Below are the code and all the weights of a small trained network. Each question names an input and a class and asks about switching units off, where a switched-off unit gives its printed mean instead of its output.

import numpy as np


def w(rows, s, z=0):
    codes = np.array(rows[::2]) - 128.0
    scale = np.full(codes.shape[1], s)
    scale[-1] = z or s
    return codes * scale


def norm(h):
    return h / np.sqrt((h * h).mean(-1, keepdims=True) + 1e-5)


def f(y):
    return np.maximum(y, 0)


def log_softmax(a):
    a = a - a.max(-1, keepdims=True)
    return a - np.log(np.exp(a).sum(-1, keepdims=True))


def net(x, mask):
    res = np.array(x, float).reshape(1, 2) / 4 @ E
    u = 0
    for l in range(3):
        y = f(norm(res) @ A[l][:, :-1].T + A[l][:, -1])
        res = res + np.where(mask[u : u + 9], y, B[l][:, -1]) @ B[l][:, :-1]
        u += 9
    return log_softmax(norm(res)[-1] @ U[:, :-1].T + U[:, -1])


A, B = {}, {}
E = w([
[45,188,197,181,79,255,158,52],'x0',
[132,155,82,158,48,148,94,29],'x1',
],0.0099)
A[0] = w([
[115,131,127,132,122,115,130,133,87],'0.n1',
[133,141,128,123,137,126,130,120,57],'0.n2',
[127,121,138,110,195,127,141,206,113],'0.n3',
[152,77,120,59,162,74,115,172,104],'0.n4',
[139,114,138,116,151,122,145,153,93],'0.n5',
[127,129,135,136,140,117,126,118,80],'0.n6',
[116,117,151,113,252,121,139,216,2],'0.n7',
[157,71,120,92,158,75,126,150,94],'0.n8',
[122,121,131,103,132,125,137,141,6],'0.n9',
],0.023,0.0029)
B[0] = w([
[136,139,137,124,134,129,137,111,128],'0.n1',
[147,134,138,142,139,124,122,124,128],'0.n2',
[145,56,147,69,209,99,202,162,220],'0.n3',
[242,50,145,110,239,177,175,251,254],'0.n4',
[143,126,151,126,150,128,124,141,167],'0.n5',
[136,120,135,148,139,130,131,122,128],'0.n6',
[143,60,103,67,171,123,160,137,249],'0.n7',
[106,73,199,54,162,88,155,152,232],'0.n8',
[141,116,117,143,161,106,126,143,141],'0.n9',
],0.015,0.022)
A[1] = w([
[131,136,129,125,121,122,138,135,83],'1.n1',
[129,132,118,127,136,146,142,106,112],'1.n2',
[116,115,129,118,148,133,140,112,95],'1.n3',
[197,110,121,130,185,98,139,198,38],'1.n4',
[183,87,94,106,140,3,116,143,37],'1.n5',
[116,113,129,91,129,94,118,125,1],'1.n6',
[142,129,146,138,148,124,140,224,69],'1.n7',
[162,129,63,127,112,94,103,120,152],'1.n8',
[169,112,103,125,159,117,126,196,57],'1.n9',
],0.02,0.003)
B[1] = w([
[129,118,127,125,141,123,118,111,128],'1.n1',
[122,120,148,119,97,146,128,158,144],'1.n2',
[147,95,155,104,94,122,91,135,149],'1.n3',
[135,21,200,95,149,219,215,174,250],'1.n4',
[6,226,148,100,205,17,93,105,206],'1.n5',
[81,167,95,133,129,86,148,84,143],'1.n6',
[156,87,141,100,125,109,141,172,203],'1.n7',
[185,66,111,109,126,139,136,145,140],'1.n8',
[154,99,183,94,123,164,195,183,210],'1.n9',
],0.012,0.022)
A[2] = w([
[184,85,127,103,75,147,112,155,3],'2.n1',
[111,176,136,162,153,138,117,139,111],'2.n2',
[171,117,81,144,120,129,126,110,150],'2.n3',
[122,129,117,139,116,119,132,135,87],'2.n4',
[82,129,127,153,155,131,133,124,94],'2.n5',
[118,131,140,180,183,118,117,129,66],'2.n6',
[104,207,133,200,120,126,128,116,17],'2.n7',
[180,144,10,141,105,95,53,88,121],'2.n8',
[148,113,92,97,158,51,82,124,112],'2.n9',
],0.013,0.0036)
B[2] = w([
[130,204,96,215,86,138,58,70,223],'2.n1',
[120,150,142,87,140,107,54,121,173],'2.n2',
[154,169,87,155,149,108,161,149,170],'2.n3',
[121,113,117,146,141,120,131,143,128],'2.n4',
[112,145,83,151,110,95,125,91,155],'2.n5',
[90,111,106,123,96,109,126,107,129],'2.n6',
[108,120,142,134,160,78,50,221,253],'2.n7',
[215,2,114,73,191,103,197,178,212],'2.n8',
[43,151,212,76,184,127,190,190,214],'2.n9',
],0.0084,0.0033)
U = w([
[165,225,84,223,188,106,119,148,3],'0',
[68,195,187,186,75,196,48,116,209],'1',
[70,198,97,97,184,53,109,79,80],'2',
[252,51,29,167,84,162,115,92,80],'3',
[142,45,168,45,224,123,190,200,204],'4',
],0.015,0.0045)

Each question gives the input, the list of numbers given to net, and the class t.
The units are the neurons (one row each of A and B). Each row of codes is followed by its name. A weight is (code - 128) times the scale printed after its matrix; where a second scale follows, it is the last column's (A, B and U).
mask holds one flag per neuron, layer by layer. A switched-off neuron (its flag False) gives its mean, the last column of its row in B, instead of its output. The means were averaged over made-up inputs and are rounded, as every weight is.
A unit's drop is (log p(t) with every unit on - log p(t) with that unit switched off) / (log p(t) with every unit on - log p(t) with every unit switched off).
most important unit: the unit with the biggest drop
top k neurons: the k neurons with the biggest drops, biggest first
top k neurons in layer l: the k neurons of layer l with the biggest drops, biggest first
drop when u is switched off: that unit's drop, to one decimal
input [3,8], class 3: top 3 neurons => 1.n5, 0.n8, 0.n4
input [2,7], class 3: top 2 neurons in layer 1 => 1.n5, 1.n9
input [2,8], class 3: top 4 neurons => 1.n5, 0.n3, 0.n8, 0.n4
input [-1,2], class 2: top 3 neurons => 0.n4, 0.n3, 0.n7
input [8,-4], class 1: top 3 neurons in layer 0 => 0.n3, 0.n4, 0.n7
input [1,8], class 3: most important unit => 0.n3
input [-2,4], class 2: top 4 neurons => 0.n4, 0.n3, 0.n7, 1.n5
input [4,1], class 1: top 4 neurons => 0.n3, 0.n4, 0.n7, 0.n8
input [5,-1], class 1: top 2 neurons => 0.n3, 0.n4
input [-3,6], class 2: top 4 neurons => 0.n4, 1.n5, 0.n3, 0.n7
input [1,3], class 3: top 4 neurons in layer 1 => 1.n5, 1.n4, 1.n9, 1.n7
input [5,2], class 1: top 2 neurons in layer 1 => 1.n4, 1.n5
input [0,1], class 3: top 3 neurons in layer 1 => 1.n5, 1.n4, 1.n8
input [7,7], class 1: top neuron => 0.n4
input [4,5], class 1: top 4 neurons => 0.n4, 0.n3, 0.n7, 0.n8
input [1,7], class 3: drop when 0.n9 is switched off => 0.0
input [0,3], class 3: drop when 0.n3 is switched off => 1.3
input [1,4], class 3: drop when 0.n7 is switched off => 1.2
